[[ -4   2  21  14   7  13  -4   0  -6]
 [ 14 -50 -26  19 -48  15  18  13 -50]
 [-13 -13  -1 -14 -14 -17 -10 -12 -13]
 [-34  13  24  18   9  16  16  29  14]
 [ -7 -14  22   1  -8  -6 -20  17 -18]] value -34

[[-24  26  31  -9  -7  32  -4]
 [-30  16  26 -10 -25  21   9]
 [-10 -15   1 -19 -22  30  -6]
 [ 10   6  -1   4 -18   2  10]
 [  9 -39  41  26 -19  19 -10]
 [-27  18   6   5  -6  -2   6]
 [-17  27  21  -6 -25  29  -1]
 [-10  12  25 -23 -22  34  -9]
 [  7  -8  23 -35 -25  34   5]
 [  8 -37  42  27 -18  28  -8]] value 7

[[ 98  60 115  17 115 202 115  99   3  92  67 127  16 111  50  67]
 [ 42 149  74  83 111  26 144  29 139  49  26 101  84 121  57 153]
 [ 92  57  23 105 140  37  87 151  53 103 124  54  65  86  39  63]
 [ 91  56  25 107  12 111 123  41  95 149  38 114  73 138  49  88]
 [ 49  96  53  79  61 138  82  37 110  27  48  74 112  49 144  98]
 [  3  38  11 137  45  31 126  21 161  56  87  41 157  33 138  61]
 [ 74 138  49  89  63  91  43 128  24  51 107  30 127  87  64  90]] value 3

[[44 42 94 81 40 59 63 18 24 71 74 33 70 24]
 [17 58 35 20 59 80 52 64 50 45 46 47 34 65]
 [65 44 67 44 42 55 59 43 45 43 46 55 52 45]
 [60 52 64 42 39 56 51 40 40 48 48 60 51 46]
 [46 43 42 47 44 56 51 43 40 51 42 46 53 49]] value 60

[[-488 -246  221  187  136 -375 -373]
 [ 495   49 -646  -92    7 -441 -106]
 [ 152  -12  191  277  478 -524 -265]
 [ 106  -31  143  220  480 -523 -238]
 [-358  -41 -444 -120  514   33  549]
 [-225  -32 -287  -12  525 -238  225]
 [-461 -279   68  -33  107 -302 -199]
 [ 246  271 -355  848   56 -625 -597]
 [ -88 -222 -511 -302   49 -177  278]
 [-361  -34 -349 -112  333  306  459]
 [ -17  -71 -408   73   47 -443 -293]] value -361
---
[[0.048, -0.186, 0.124, 0.006, 0.054, -0.152], [-0.126, 0.022, -0.058, -0.003, 0.052, -0.045]] value 0.052
[-0.008, 0.105, -0.050, -0.102, -0.171, -0.084, 0.137] value -0.084
[0.134, -0.137, 0.050, -0.174, 0.114, -0.052] value 0.114
[-17.798, 9.187, -7.343, 19.988, -6.335, -0.282, 5.124] value -0.282
[113.5, 109.8, -132.3, -1.5, -44.9] value -1.5
[[-0.5, -0.5, 0.8, -1.0, 1.2], [-1.3, -1.3, -1.2, -1.5, 0.3], [1.3, -0.4, 0.8, 0.9, 0.7]] value 0.9
[-0.07, -0.12, -0.13, -0.08, 0.13, -0.14] value 0.13
[-92.3, 135.7, 140.9, 48.6, -96.6] value 48.6
[[-0.18, 0.23, -0.20, -0.05, 0.02], [-0.23, 0.12, -0.12, 0.14, -0.10], [0.05, -0.03, -0.04, -0.13, 0.04]] value -0.13
---
[[.08,-.55,-.48,-.39,.08,-.46],
[-.36,.13,.20,-.41,-.38,.23],
[-.36,.08,.25,-.23,-.36,.29]] value .08

[[-.25,.14,-.04,-.19,-.11,.12,-.31],
[.04,.20,-.57,-.49,.07,-.50,-.08]] value -.25

[-.64,.10,-.42,-.33] value -.64

[.28,.02,-.68,-.66,-.34] value .28

[.48,.49,.04,-.29,.56] value .48

[.66,.10,.55,.41] value .66
---
[[-.01 -.21 -.60 -.01  .04]
 [ .03  .05 -.24 -.02  .18]] -> -.01, .18

[[ .28 -.30 -.62  .34]
 [ .53 -.34  .68 -.52]
 [ .00 -.64 -.23 -.67]] -> .28, -.67

[[ .26  .65  .45  .03 -.55  .56]
 [ .49  .21  .20 -.53 -.23  .28]
 [ .55  .67  .49  .65  .14  .12]] -> .26, .12

[ .43  .15  .35 -.20 -.59 -.06  .01] -> .43, .01

[-.57  .26  .66 -.30 -.48] -> -.57, -.48

[.20 .12 .63 .02] -> .20, .02

[[-.24 -.47  .14  .06  .21 -.47]
 [-.16 -.58 -.36  .05 -.12 -.57]] -> -.24, -.57

[[ .09 -.01  .26 -.18 -.11  .02 -.03]
 [ .37 -.27 -.40  .14 -.04 -.13  .11]
 [-.16  .33 -.07 -.08 -.56  .00 -.24]] -> .09, -.24
---
[-.29  .00 -.31 -.61  .24  .22 -.16]
-.16
[ .73 -.43 -.26  .40  .11  .36 -.18]
.11
[-.22 -.09 -.09  .23  .13  .02  .58]
.02
[-.18  .27  .17 -.52 -.72  .63 -.22]
-.18
[ .39  .03 -.24  .26  .23  .71  .50]
.26
[ .04 -.05 -.09  .30 -.09 -.63 -.06]
-.06
[-.01  .08  .61  .37 -.66]
.08
[-.59  .48  .09 -.30 -.39]
-.30
[-.44 -.37 -.53 -.55  .36  .43 -.56]
-.44
[-.31  .17  .70 -.37  .09  .65  .66]
.17
---
5  8  3  1 >> 1
-41   -5   12   49   46   -9 >> -9
222   92  109  156  137   51   60 >> 60
214   13   61    6  140 >> 140
7  8  3  2 >> 2
-22  -20  -26   12   26 >> 26
158  146  219   36 >> 36
 62   64  131  224  113    2 >> 2
---
[.02,-.58,-.49,.42,.25,.06] ⇒ .42
[-.41,.59,.34,.67,.33] ⇒ .34
[-.59,.00,.60,-.46,.44] ⇒ .60
[-.14,.65,.24,.03,.28,.04,.07] ⇒ .28
[.09,-.33,.72,-.29] ⇒ -.33
[.57,.29,.48,.33,-.36,.12,-.31] ⇒ -.36
[.47,.03,.73,.66,.62,-.36,.43] ⇒ .62
[.09,-.19,-.04,-.67] ⇒ -.19
[-.02,.25,.71,.24,-.09] ⇒ .71
[.15,.01,-.11,.00,-.17,-.54,-.33] ⇒ -.17
---
(177, 72, 156, 249, 118, 56) ans = 56
(147, 586, 675, 952, 435, 595) ans = 595
(2, 2, 6, 3, 6, 9) ans = 9
(77, 169, 155, 181, 78, 214, 55) ans = 55
(-8, -35, 24, 35, 23, -39, 12) ans = 12
(-713, 213, -433, -477, 134, 823) ans = 823
(87, 80, 42, 10) ans = 10
---
-0.200  -0.036  -0.051   0.028  -0.099
-0.178   0.014  -0.183  -0.061  -0.087
-0.060   0.038   0.169  -0.011   0.001
value 0.001

-0.075  -0.062  -0.084  -0.181
 0.036  -0.058   0.135   0.132
 0.066  -0.173  -0.084   0.062
value 0.062

 -76.94  -211.25   109.14  -173.62   175.70
  83.39   213.54  -108.82   -67.78   -50.81
  10.84   -88.69    41.47   163.41    55.59
value 55.59

-20.73    4.56    2.92   19.86
 -6.53    1.26   14.95   10.49
-15.50    3.33    0.80   17.03
value 17.03

  78.12    66.82    79.96  -159.57    97.23    72.11  -135.22
  57.48   155.57    -8.16   144.44   -53.47    32.26   130.26
 -96.24   -93.51   111.03   227.65    64.22    10.26    37.59
value 37.59

-166.7   -59.8  -128.1    57.3
  38.2   -57.3   100.4   -17.7
 -71.8   188.9   100.1    -8.2
value -8.2
---
[[ .29  .17  .71  .30  .15  .32]
 [-.36 -.30 -.04 -.30 -.30 -.31]
 [ .14  .09  .23 -.07 -.34 -.06]] → -.07

[[-.27  .29  .06  .24 -.05]
 [ .22 -.57 -.16 -.51  .05]
 [ .18  .01  .04  .11 -.09]] → .04

[[ .54 -.17  .20  .22 -.18]
 [-.58  .00 -.21 -.23  .05]
 [-.29 -.15 -.29 -.49 -.11]] → -.29

[[ .30 -.66  .16  .27  .21]
 [ .10 -.32  .06  .01  .17]
 [ .07 -.32  .10  .02  .13]] → .10

[[ .22  .17 -.22 -.04 -.47 -.62]
 [ .04  .08  .10 -.06  .14  .06]
 [-.18 -.16  .46  .43  .31  .02]] → .43

[[ .15  .23  .12 -.58  .27 -.04]
 [ .17  .11  .14 -.59  .23  .00]
 [ .14 -.28  .14 -.29 -.05  .11]] → -.29

[[ .14 -.10  .49 -.21  .00]
 [ .54 -.22 -.13  .53 -.45]
 [-.02  .50  .23 -.28  .07]] → .23

[[-.53  .00 -.63 -.01  .21  .40]
 [-.10 -.29  .05  .29 -.08  .16]
 [-.73  .08 -.71  .20  .07  .57]] → .20

[[ .16 -.16 -.17  .41  .54  .21  .05]
 [ .19 -.25 -.25  .30  .28  .34  .27]
 [ .00 -.23 -.19  .23  .11  .42  .55]] → .11
---
[ 1.20  0.83  1.06 -1.29 -0.39 -0.51  0.51] --> 0.83

[[ 1.44 -0.50 -0.75  0.02 -1.58  0.31]
 [-1.28  0.55 -0.68  0.01  1.52  0.25]
 [-1.07  1.49 -1.60  1.14 -0.42 -1.54]] --> 1.49

[-17.2 -12.7   0.8  10.8] --> -12.7

[-1.082 -1.390  1.331  0.699  1.364] --> -1.390

[[-13.477  21.825   6.714  -2.402   9.273   8.702   4.348]
 [-14.947  20.836   7.210  -4.295   8.826   9.662   4.116]] --> 20.836

[[ 16.75   5.33 -15.91  -4.64]
 [  1.21   6.07  10.15  -7.54]
 [ 17.37   0.15 -13.79   2.13]] --> 0.15
---
[[.23,-.29,-.28,-.08,.34,.05,-.26],
[-.27,.02,.54,-.52,-.58,-.19,.51]] ans = .23, .51

[[-.26,-.54,-.51,.39],
[.24,.19,.40,-.01]] ans = -.26, -.01

[-.23,-.01,-.26,-.46,.24,.64] ans = -.23, .64

[.28,.64,.05,.15] ans = .28, .15

[-.63,-.36,.04,-.59,-.62,.51] ans = -.63, .51

[[-.14,.59,.31,-.55,-.34],
[.28,.04,-.52,.24,.17]] ans = -.14, .17
---
[-.30,.52,-.39,-.09,-.22,.15] -> .15
[.59,.49,.07,-.08,.35,.48] -> .48
[.64,.28,-.54,.50,-.64,.22,-.36] -> -.36
[-.18,-.50,-.72,-.52] -> -.52
[-.16,-.19,-.14,.22,.16,.63] -> .63
[.25,-.73,.05,-.53] -> -.53
[.06,.29,.24,.55,-.33,-.47,.62] -> .62
